B:
0: [ -18    6  -37   60   29   -2  -59  -45  -54   62   80   76  -90  -17
   37   80  -30  -13 -193  -46  -71   -1  -10  -25  117 -196  -55  177]
1: [-224  129  248 -163   22  -50  -43 -261 -200 -201 -174  262  -67 -197
  146   20  153 -265 -255   60  -59   17 -204  -75   88  125  218  274]
2: [ -59   61  155  -63  -16  -36  -11 -152 -173 -128 -113  150  -40  -42
   88   26  101 -178 -128  -24  -13   44 -128  -15   -1   73   66  115]
3: [ -63   99  120 -263  -14  123   83  -49 -133 -156 -177  -48   45   40
  243  304  244 -356 -206  136 -143  103  163  -89  -86  230   49  311]
4: [ 224   -8  118   14 -206  -28  130    8  -77  -18  -75  -69 -111  366
   -6  -91   21  -59  152 -109  125   40   19   17 -231  223  -34  -85]
5: [-507   48  201 -197  201  -64 -276 -242 -334 -224 -158  455  152 -718
  245  149  341 -469 -485  266 -197  -54 -247 -238  482  -39  163  488]
6: [  67 -450  377  -72 -271 -113   96   83 -217   79  155  172 -203   49
  -49 -583 -451  -14  158 -192  332 -468   54 -190   62  237   66 -369]
7: [ -43 -187  114  -13  -29  -23  -53   14 -181   32   95  145  -33 -130
   43  -94 -115  -94 -110  -57   42 -162   13 -106  158  -64  -55  -14]
8: [ 188 -104   74   93 -239  -26   34    7  -60   12   33    5 -167  267
  -97 -175  -84   27   71 -158  171  -17  -10   -1  -69   91  -47 -176]
9: [ 508 -424 -187  349 -338   38   70  353   67  344  386 -238 -200  542
 -261 -261 -436  340  273 -340  297 -150  301   23  -80 -189 -421 -522]
10: [ 257  -86  -80  224 -236   24  -47   51  -47    0   31  -47  -84  294
 -162  -31   44   49   67 -158  162  144  -12   59  -67  -19 -209 -239]
11: [  50  152  -23   40  -57    7   -3 -101   -9  -26  -61    5 -117  166
   38  129  131  -64 -136  -17  -74  139  -45   20  -36  -19    4  229]
12: [ -57  140   71  -59   32   -8   13 -160  -71  -57  -57   80 -110   24
  106  119   58 -102 -200  -14 -108   63  -68    2    4  -36   81  278]
13: [ 353   96  101  -49  -37   28  247   28 -165  -48 -141 -220   73  446
  119  156   70  -94  252 -184   50  190   71  188 -526  191 -182 -137]
14: [ 239  -75   -3   52  -47   23  111   95  -81  103   90 -118  -38  268
   38   33 -126   32   86 -171   40    1  129   59 -180  -59 -191  -92]
15: [ -58 -294 -132  223  -63   52 -235   19  -59   87  308  198 -133 -204
 -152  -75 -255  119 -325 -160   79 -109   24  -70  411 -432 -182 -160]
16: [ -90   20 -119  148 -109  -17 -199  -46   22   37   41  135 -145  -53
  -51   34  164  -59 -267   95  -66   36  -68 -150  329 -135  -16  294]
17: [-180  -46   25   -1  -25  -13  -65 -141   57  103  212  199 -351  -87
   -3 -106 -294   97 -390  -60  -76 -194   11 -123  322 -250  172  289]
18: [-183   46   11   24  111   56 -151 -235 -132 -130   62  248  -92 -253
   19  146  -61  -38 -431 -114  -85   88 -141   53  203 -308   27  103]
19: [-155   18   77  -47  -45  -38  -29 -130   26   63   96  163 -285  -40
   50  -79 -142   -5 -304    5  -85 -159   -9 -146  238  -95  184  348]
20: [ -10  -56   -1  -33  116    9  -11   61 -156   97   65   21   76  -90
  168  155   10 -135 -122   19 -119  -68   95  -70   78 -146 -152  207]
21: [ 297 -101  -31  108 -155   35  186   46  100  203  250 -152 -343  483
  -94 -119 -460  294   31 -329   94  -93  193  102 -189 -149  -71 -157]
22: [ 741  -44  -71  105 -127  106  375  309 -127   99  -37 -542  174  831
   33  221   -1   46  568 -339  161  269  304  312 -816  168 -534 -479]
23: [ -35   84 -170  151 -202  -39  -70  -37  280  246  175   28 -459  239
  -83  -82  -77  159 -283   70 -119  -99   61 -187  319 -168  148  521]
24: [  25 -136   29   11   81   58  -57    5 -254  -51   56   72  126 -144
   69  143  -31 -118 -133 -125    3   36   24   44   24 -172 -217 -135]
25: [ 127 -326  196   -6 -141  -52   41  130 -254   46   70   63   30   32
   10 -242 -147 -108  151 -121  214 -217   62  -99   -7  129 -145 -290]
26: [ -74 -169    7   49   19   -3 -132   35 -173   41  106  149   35 -203
   48   21  -13 -111 -181   -9   -9  -91    8 -112  242 -168 -135   47]
27: [  55  208   32   54 -158   -3    0 -210   17 -140 -133   50 -215  250
  -50   44  152  -44 -136  -63    6  213 -155   60  -84   83  112  146]
28: [-110 -254    0  112 -146  -34 -107  -23   80  213  354  211 -411  -61
 -122 -310 -462  205 -311 -114   60 -336   64 -185  435 -290  101   87]
29: [ 425  -98   84   23 -257  -49  269  221  -22  181   -1 -277 -102  613
   20 -147  -67    7  400 -117  145  -75  210  -12 -376  291 -155 -108]
30: [-112  -34  151  -12 -188  -98  -50 -121   -5   16   21  207 -301   11
  -22 -253  -64  -53 -171   27   43 -180  -91 -186  231   90  221  226]
31: [-435 -119  -27  -17  116   -7 -234 -162   47  160  343  375 -342 -470
   41  -60 -354   75 -673   46 -202 -332   15 -253  695 -503  200  500]
32: [-205  -26  187  -35  -36  -39 -174 -198 -270 -228 -133  319   24 -307
   36  -32  185 -266 -238   31   46   30 -243  -82  213   55   72   39]
33: [-239 -172   53  -42  100  -12 -127  -52 -110  101  220  248 -125 -339
   84  -43 -243  -35 -382  -11  -91 -262   37 -170  402 -301   30  220]
34: [-209  272   12   81  -99    5 -192 -417   41 -236  -94  297 -333  -64
 -102   61  130  -11 -489  -38  -65  239 -325   35  225 -130  273  287]
35: [ 100  107   23  -23  141  100   90 -152 -159 -115    4  -16    9   92
   92  275  -93  -12 -163 -250  -62  208  -17  244 -251 -201 -117  -79]
36: [-107  -60   10   76 -159  -83 -181   18  -65   43  -21  176  -82 -109
    9  -95  228 -193 -143  187  -14  -88  -72 -262  356   58   18  295]
37: [ 505   10  -36  303 -208 -184  124  159  -56  195  -30 -191  -35  590
 -107 -191   90  111  517 -185  189   82 -109  113 -354  110 -282 -185]
38: [-231 -103   34   94 -102  -30 -245 -163  -58  -44  112  330 -218 -266
  -96 -140  -69  -27 -394  -14   26  -97 -159 -145  455 -198  105  115]
39: [-280  111   62 -125  115  -54  -54 -135    1   98   53  189 -191 -201
  196   78  -13 -120 -395  148 -261 -172    0 -204  322 -148  202  650]
40: [-132 -219  377 -143  -30  -30  -56 -155 -426 -277  -94  323   89 -316
   57 -174  -51 -280  -89 -136  198  -93 -188  -31   46  157   32 -333]
41: [ 161 -205   47  117 -211   -3  -64   94 -180  -29    5   35   25   97
  -76 -113   64 -108   88  -86  189    7   -6  -51   11   90 -198 -260]
42: [ 385  -13  -12  126 -299  -73  110  219  -39  113 -127 -228    4  529
  -14  -73  284 -123  387   29  121   78   80  -67 -248  335 -210    4]
43: [ 194 -163 -172  164   44   71  -80  202 -190   93   96  -92  228   17
   35  226  102  -89   27  -78    5  104  120   34    3 -230 -457 -136]
44: [ -11  -76   59   20    5   42  -67  -98 -184 -100   34  130  -15  -85
    6   56  -54  -71 -191 -146   35   52  -56   42   52 -128  -82 -104]
45: [ -49  227  -12    1 -131  -76  -11  -84  112   76  -97   22 -243  192
   76   31  241 -118 -149  187 -158   23  -36 -169  127  111  166  596]
46: [ 191   52  -10   27  -82    0  103   48  -33   67  -20 -123  -59  306
   58   83   65  -48   64  -54  -20   71   83   19 -167   56 -108  103]
47: [ 134 -174 -135  258 -272   -2 -151   92    9   85  121   39 -146  145
 -184 -118   27   43  -51  -55  135   14   18 -103  206  -92 -171  -97]
48: [-166  -31  103  -42   82   22  -71 -211 -131  -69  114  237 -149 -211
   38   15 -225   -3 -369 -156  -40  -58  -83   17  170 -251   81   61]
49: [ -39 -119   83  145  147 -125 -175  -78 -350  -41   30  279  170 -331
   18  -45   20  -89  -48 -140   58  -13 -289   49  135 -253 -208 -158]
50: [ 124  -51  -51   42   71   64   49   13  -93   69  138  -47  -25  100
   53  159 -166   44 -114 -191  -39   41  103   98  -81 -248 -189  -36]
51: [-116  211 -104  115 -122  -32 -157 -165  111   -8  -48  131 -254   51
  -32   73  238  -58 -316  132 -131  123 -131 -119  270  -72  139  483]
52: [ 460 -265  225  -21 -344  -92  280  315 -161  148  -49 -243    6  570
   31 -315  -53 -108  573  -98  282 -185  213  -87 -397  495 -196 -313]
53: [ 335  -77  270 -111 -161  -45  311   68 -159   23  -61 -157  -73  472
   85 -153 -149  -58  339 -199  164  -76  105   62 -464  331  -45 -211]
54: [ 259  -70  146 -119  -59  -75  235  231 -157  172  -70 -197   96  317
  221  -10   82 -203  325   44   -1 -137  202 -107 -281  296 -159  131]
55: [ 229 -343   60   56    9   52   18  191 -352   16  103  -30  257  -25
   32   23 -103 -110  150 -219  179  -37  114   66 -126  -87 -419 -487]
56: [ -83 -111  147    0 -110  -36 -105  -89 -183  -92  -23  212  -60 -137
   -6 -122   27 -155 -137  -23   87  -62 -111 -101  171   39   29  -23]
57: [ 475 -261  -43  267 -405   -2   75  221  -36  105   86 -176 -118  549
 -231 -253 -101  117  352 -251  338   19  106   41 -218  135 -296 -503]
58: [ 173    0  119   94 -331  -60  -14  -37  -95 -127 -178   34 -109  295
 -100 -170  230 -136  142  -24  202  110 -129  -40 -106  323    0 -119]
59: [ 205    6   68   41 -254  -73   83   79  -27   58 -102  -87 -110  368
    2 -109  164 -110  182   28   81   10   30  -93 -128  281  -28   94]
60: [ 323  -76  125  -29 -185  -37  225  157  -76  117  -30 -200  -53  460
   72  -94  -43  -65  300  -95  107  -70  164  -22 -318  259 -113  -64]
61: [ 235 -230  107 -104  115   21  216  216 -236  177  146 -157  139  128
  198   60 -271  -51  173 -186   14 -180  268   28 -248  -68 -294 -151]
62: [-111  -90   75  -61  112   26   12 -121  -78   75  220  152 -193 -131
   75   -3 -389   88 -324 -177  -72 -178   56   -5  145 -317   45   98]
63: [-144  155 -107  159  -50   31 -248 -258  -18 -163  -38  229 -154 -129
  -91  152  197  -46 -424  -16  -64  256 -238   21  267 -231   41  196]
64: [ -98   45  163  -83   30  -34  -53 -130 -247 -162 -141  177   75 -158
  122   80  191 -262 -137   25  -31   55 -142  -39   37   73   14  118]
65: [ -10  -59   61   -5   30   36  -18  -90 -145  -36   78  106  -63  -49
   34   49 -147  -22 -192 -161    4    1  -12   39   21 -165  -57  -43]
66: [ -51  148    1  -29  -12  -38   -5  -62    4   52  -48   31 -117   75
  124  109  152 -119 -170  100 -154   15  -12 -100   74   -3   67  450]
67: [ 154  -74  168  -30  -96   -1  146  -64 -111  -17   48    4 -170  234
    0 -124 -260   48   24 -250  124  -51   22   83 -195   39    8 -187]
68: [-154  171   50   -3  -58  -29 -110 -222  -21 -105  -92  192 -185  -47
   32   60  179 -130 -300   67  -93   87 -167  -75  178   -7  175  358]
69: [   0  -53   13  117 -183  -24 -141  -40  -86  -56  -26  135  -86    7
  -73  -69  150 -111 -117    8   73   49  -99  -92  173   22  -34   20]
70: [ 520  -92   66    9  -89   32  330  221 -138  123   19 -349   66  592
   75   51 -147   22  417 -279  129   54  242  179 -589  146 -327 -318]
71: [ 262 -203   48  -37 -276   94  134  214  -72   39    8 -197  -35  364
   18  -19    4 -131  134  -39  139  -31  291  -89 -161  257 -166 -159]

[ 141   71    1   28  106 -140   22  -28   -4  -45  -71   48   60  227
  100   54  102   77 -136   72   23  -83  129    0 -171  -57] | 7
[  -3 -248  -35   23    3   68  180   24 -160   19   63  -43 -290   18
  222   63  166  -22   60  114   21   74  241  -19   -6   27] | 50
[ 130  -84 -228  -52   38 -209   70  132 -123   -8 -196  -62   -7  -76
  119  -87  360  230   21  253  175   32   75  -42 -211 -154] | 39
[ 230   77   46  -92   39 -415  107   70   32   57  -36   62  148   39
 -111 -212 -141   49 -106 -302  -82 -119   84   98 -148 -304] | 30
[  90  106  728 -123   59 -227  592  224 -206  251  407 -101 -343  -50
  -90 -347 -493  -27  -97 -564 -274 -805  633  127   94 -874] | 28
[  63 -198   69  -10   90  -33  179    6  -13  -20   61  -20 -255  111
   90    9   22  -62  -11  -49  -85  -55  237   13  -24  -81] | 65
[ 531  291   83 -310  183 -726  209 -173  189  -14  -38   75  115  559
 -104    9 -209   35  -92 -253 -188 -339  206  138 -275 -405] | 6
[ -46   43  100  245  163   11  -37  170  187 -114 -195  137   89  342
 -113   43  -34   18 -306 -111  -22 -123  -52  -36 -177   17] | 32
[  71  200  -42  143 -147  -77 -206 -141 -206   87   80  189  504 -116
  167  -78  -71   -4 -232 -140   30  281   -6  118  -59  217] | 47
[ -13   68  260  217  138  103 -109  -45   50  -52   84  110  188   66
   -1  -66 -173  -61 -348 -226 -115 -125  132   42  -50    1] | 41
[ 149 -177  -26  -23   92 -172  -11  -76  104  -47   27   38   40  -57
  -38 -147  -85  -83  -79 -239 -137  105   81   77  -55  -38] | 4
[-184 -123   61  161 -207 -157  323  475  -56  162  -78  154 -169  109
 -188 -107 -238  -91  -17 -459  -26   64  -85   17   12 -100] | 34
[-460 -521  711  347  201  650  392  361  -28   -5  337 -127 -781 -151
  -46 -155 -275 -232 -169 -361 -254 -505  502  -74  275 -317] | 22
[ -64  -86  -26  152  -24  -82   66  259   -9   23 -137   83   24   -6
  -68 -114    8   46 -114 -155   39   54  -42   -9  -97  -48] | 68
[ -73 -369 -115  110   74   74  111  159   76  -91 -120    3 -307  125
   28   61  146  -62   13   11    4  152   30  -66  -51  112] | 13
[-348 -115  572  328   14  249  243  522 -129  139  152    2 -160 -354
 -196 -414 -324    4 -288 -512 -100 -440  218   -1  116 -466] | 51
[ -83 -160 -128  124 -155 -157  141  285  -15   78 -131  140  -33   46
  -98  -73  -75  -56  -10 -284    9  241 -132   29  -38   61] | 27
[ 251 -198 -239 -128  198  -67   11 -247  -38 -144  -62 -112 -183  166
  332  174  446   85   68  457   74   91  252  -43 -169   85] | 61
[ 169 -123 -366   39   79   15 -245 -317  -10 -156 -104   59  154  153
  335  231  377   11  -55  368  102  433   11  -14 -162  445] | 24
[ -90  -55  -46  153  -70  -80   21  347 -111   67 -155   50  146 -256
  -68 -259   81  154 -133 -111  122   37  -65   -9 -115 -156] | 45
[  -1 -129    0   55   -7  -13  169   98 -122   31    7    0 -174   75
  132   22   95    7   -5   20   17   17  162  -10  -45  -31] | 14
[ 141 -161 -381  -29  -81 -165   -2 -108  -72  -26 -113   66    3  156
  224  158  253  -12   87  173   96  432  -28   11 -121  308] | 18
[ -19 -117   28   75   11   27   94   89 -134   25   22  -16  -82  -72
  131  -62  101   38  -61   20   36    1  172   -6  -44  -63] | 0
[ -63   57   -5  156 -157 -109   68  213 -148  118  -51  142  156   -5
    3  -91  -73   20 -118 -209   53  120  -36   35  -59   13] | 37
[ 139 -130  -96  -96    3 -242  271   69  -30   25  -52    8 -267  283
   86   98   83  -11   98    4  -10    8  159    6 -102  -88] | 48
[ 388  112 -322 -274 -104 -476   96 -165 -290  104  -34  -27  155    1
  319    0  312  197  135  266  158  160  183   63 -206  -91] | 31
[ -28   31  140  213   41  -90  -93  125  143  -20  -55  193  263   50
 -192 -160 -269  -78 -308 -437 -117   16  -89   79  -74    2] | 58
[ 251 -113  265  -14  474  -93  -36 -225  438 -266   25    5 -100  397
 -145   10 -182 -141 -280 -236 -320 -331  242   41 -138 -167] | 40
[-124 -111    7  171    8   38   96  334  -99   26 -141    3  -68 -103
    6 -135  154  139 -106   14  114  -63   34  -55 -102 -138] | 66
[  -4 -174   39  168  252   98 -105   33  183 -184 -116   23  -13   86
  -27  -27   96    8 -224    5  -46  -55   56  -37 -129   18] | 64
